Each row has a name. Each piece below is followed by the name of the row it came from, unless a question asks for something else. Each question is about the rows just above it. Places in a row count from 0.

zuru: [  0.6  -0.3   0.7   0.8   1.3   0.8   1.2   2.3   1.9   2.6   0.5   1.0
   0.8   1.2  -0.7   0.6   0.5   0.6  -0.1   0.5   0.7   0.4 -31.4   0.9
   2.5   1.5   1.7   1.2   2.5   0.5   2.4   2.3   3.4   5.0   6.2  10.7
   0.7  19.2  17.1  33.3  41.0  37.0  44.8  63.8  68.8  73.3  75.8  78.0
  80.0  -6.7  81.4  81.6  82.1  83.1 -17.9  84.9]
kagob: [  0.1   0.2   0.7   0.5   0.8   1.6   1.3   2.2   2.1   1.9  -0.1   1.4
  -0.8   2.1   1.3   1.7   0.9   1.6   2.0   2.8   3.9   6.1 -32.1   8.8
   9.9  15.2  20.5  27.1  32.9  42.9  51.9  56.9  63.0  70.3  74.2  77.6
   0.7  80.4  81.9  81.1  80.1  84.6  84.8  81.4  82.4  84.2  83.4  83.1
  83.0   2.5  84.2  83.2  85.2  84.5 -25.5  83.0]
sez: [  0.3  -0.1   0.3   0.7   0.6   0.8   1.8   2.2   1.8   2.5   0.4   0.6
   1.5   1.7   1.7   3.4   2.8   4.3   6.7   9.2  11.6  16.3 -31.5  23.0
  30.2  38.0  47.3  56.5  63.5  65.0  72.7  78.8  79.5  80.7  81.8  82.4
   0.3  83.6  83.8  81.4  82.8  84.5  85.2  82.5  83.3  84.4  84.7  83.8
  82.9 -16.9  84.3  83.9  83.3  84.2   8.4  84.3]
Bog: [  0.1   0.2   0.3   0.6   1.0   0.3   1.6   2.4   1.6   2.5   0.0   1.0
   0.8   1.2   0.1  -0.5  -0.6   0.7  -0.1   0.9   0.5   0.8 -31.9   1.6
   2.4   2.5   2.0   4.4   5.0   6.3   8.5  15.4  18.9  17.6  26.4  32.6
   0.3  49.8  49.2  61.6  66.7  68.3  74.0  77.3  79.9  81.9  82.1  83.5
  82.5  -5.4  82.7  82.9  83.7  84.1   8.1  83.9]
ropi: [ 1.0  1.2  2.3  2.4  4.5 12.0  8.8 11.3 17.7 22.8 46.0 41.7 53.0 60.6
 73.3 70.1 74.8 77.6 80.4 81.2 83.5 84.2 26.6 84.6 85.0 85.8 86.0 87.3
 86.6 89.3 86.0 88.1 86.2 85.6 86.7 84.5  2.3 83.6 83.7 84.1 83.0 86.1
 85.4 82.5 83.4 84.7 83.9 83.5 84.7 -9.9 83.4 82.7 84.5 86.1  6.8 84.5]
risi: [  0.5   0.2  -5.5  -0.2   0.9   0.1   1.6   2.3   1.5   3.0   0.4   1.9
   0.5   1.5   0.8   0.2   0.4  -0.4   0.5   0.9   1.4   1.4 -31.5   0.8
  -0.3   2.1   0.4   1.7   0.7   0.1   0.7   0.8   1.6   1.4   1.5   1.6
   1.0  -1.9   3.2  -1.3   1.0   5.1   5.8   8.9  17.3  19.5  30.6  37.0
  42.8  81.0  54.5  61.5  57.4  65.0   9.9  70.7]
What comes right after [-5.4] in the named rows? : [82.7]
The entry that follows [6.2]: : [10.7]
Right after [81.1] comes : [80.1]
[82.4  0.3 83.6 83.8] with +1 step of 0.1 on every entry: : [82.5  0.4 83.7 83.9]

lozez: [ 24.2  29.7  -4.2  24.3 -55.3]
nit: [-27.8 -35.1  72.6  74.8  21.2]
zapa: [ 24.5 -94.7 -14.8  -1.4  53.4]
mef: [-19.5  42.0 -19.1  22.0 -45.9]
find: [ 24.5 -94.7] : zapa
Move every entry of [24.2] by +1 step of 0.1. : [24.3]
What comes right after [24.3] in the named rows? : [-55.3]

Vabe: [ -4.1   9.9  -8.3 -18.7 -21.5 -24.3 -25.5 -24.7]
nepi: [ 47.1 -50.0 -44.5  24.1 -22.4  22.4  74.9  45.2]
Zan: [-2.9 -8.8 49.6 49.6 36.3 76.2 61.1 19.7]
muno: [-22.3  25.7  65.6  18.2  20.5  33.6  16.1 -16.3]
[33.6] is at row and place : muno, 5
The row with [-24.3 -25.5] is : Vabe

tese: [  8.1  -9.5  -9.3 -62.4 -60.1 -43.8 -42.4 -21.2  10.2 -25.6 -24.6  -2.4
 -74.1]
pana: [ -1.9 -20.1 -18.9 -66.8  16.0  74.1 -26.0   1.8 -46.9  10.8  66.5  53.5
  65.9]
lasob: [ 15.4 -46.0   7.1  19.0 -41.7 -37.3 -42.9  41.1 -69.8  31.7  23.8   3.6
  33.8]
val: [ 56.6  -6.5 -30.1 -71.0  34.4  66.3 -19.0  49.9   3.6 -22.2  -2.3  66.7
 -56.8]
ped: [-66.8 -33.7 -16.1 -69.6  49.7 -35.7 -52.8  15.8 -13.3  35.2 -33.4 -66.5
 -18.6]
Nuzeg: [-39.2 -43.8 -25.9  42.2 -74.5 -17.6 -22.8 -49.1  -7.3  35.2 -33.4 -14.1
 -38.2]
fug: [-68.3 -54.6  43.4 -27.8  62.6 -60.7 -57.0 -19.0  35.7   3.5  30.9 -59.3
  33.5]
mim: [ 26.2 -23.0 -33.5  -5.2   1.3 -16.1  18.8 -13.9 -26.5 -21.2  17.4  26.7
  45.9]
[3.5] is at row and place : fug, 9
Where in the named rows is [1.3]? : mim, 4
The entry that follows [-18.9]: : [-66.8]
The row with [-39.2 -43.8 -25.9  42.2 -74.5 -17.6 -22.8 -49.1  -7.3  35.2 -33.4 -14.1
 -38.2] is : Nuzeg
The entry that follows [34.4]: : [66.3]
Where in the named rows is [-2.4]? : tese, 11
The entry that follows [15.8]: : [-13.3]

zedil: [-11.7   7.2 -21.5 -37.2  21.6  81.7]
tufum: [ -5.9   7.2 -21.4 -37.2  21.6 -28.4]
Pano: [  7.2 -11.7 -21.5 -37.2  21.6  81.7]
[21.6] with -1 step of 0.1 on every entry: : [21.5]
find: [-11.7   7.2] : zedil
[-28.4] is at row and place : tufum, 5
Where in the named rows is [-21.4]? : tufum, 2
find: [-11.7   7.2 -21.5] : zedil
[-11.7   7.2 -21.5] with +1 step of 0.1 on every entry: : [-11.6   7.3 -21.4]

Zul: [ 13.8  -7.4 -15.8 -15.0  14.4  13.0  43.2 -10.6 -18.4 -20.3   8.2  26.3
  16.6   8.5 -14.5  42.0  13.0  -2.8  11.2  30.7 -16.3  11.1  15.9  41.2
  10.7 -54.5   1.1 -15.6  19.4  39.3 -32.5  -6.8]
Vivif: [ -9.2  -1.3  48.3  56.0  -1.1 -34.3 -12.0  -5.8  -2.4  62.0 -32.1 -17.4
 -15.8  36.8  60.1 -10.4 -12.3  42.6  34.3  -6.4  -4.9  27.8 -15.7 -48.6
 -30.8 -23.8  38.2  62.2 -32.7 -21.5 -11.1  46.7]
nage: [ 41.3  35.5 -36.3 -44.7   5.4  -3.4  -3.7  27.9  35.2 -56.7  -8.0   5.0
  -4.2  -5.0 -51.0  31.4  43.4 -30.6   6.1 -36.5  25.3  -2.8  39.0  34.0
  -1.2  -6.4 -25.5 -54.6  -2.5 -15.3  17.8 -35.4]
fumu: [-78.5 -52.3   8.2  10.2  35.2  17.7 -48.6 -25.0 -34.3   8.9 -36.9   9.7
  29.9  21.3  10.2   2.3 -74.4   9.4  39.5 -23.6 -36.5   8.9 -53.8   0.2
  17.3  15.0  10.9  12.4  19.1 -30.4 -28.3   8.9]
vuzop: [  8.0 -11.3  25.3  42.4 -27.0   3.5  51.8 -13.4 -17.4  55.6   2.2   4.0
 -10.8 -25.8  49.1 -29.3   7.6  25.0 -51.3  90.7 -15.0 -17.4  -6.3  -8.5
   2.9 -21.8  20.2  50.8   6.8  55.9 -12.1  37.6]
batev: [ 42.5  33.3 -21.9 -26.3  10.0 -29.7  50.7  -0.5  -1.4 -32.7 -21.9 -32.2
  -3.8  10.2 -31.9  -6.4  42.2 -13.0  28.7  24.2  14.8   7.6  37.2 -46.8
 -25.7 -17.0 -21.4 -34.9 -31.1  29.5  -5.6 -15.2]
lon: [-13.6 -17.7  24.2  27.7  21.5 -23.9  17.3 -25.1 -31.3  32.1 -19.6 -12.0
   3.8  41.1  32.0   8.8 -14.8  29.9  54.6  24.7 -21.7  32.7 -16.3 -43.7
 -21.5 -38.8  24.3  31.8 -21.7   7.0 -36.8  30.9]
Gedi: [-18.2 -17.1  17.9  10.0  12.6  -8.6 -41.8   9.8   7.0   4.0 -22.6  44.1
  -9.6  28.3   9.7  77.8 -12.6  17.6  34.0 -34.4 -11.7  31.8  -8.2  75.6
 -11.8 -40.9  26.7  11.7  -7.6 -43.9 -15.2  12.0]
Where in the named rows is [9.8]? : Gedi, 7
Where in the named rows is [-36.8]? : lon, 30

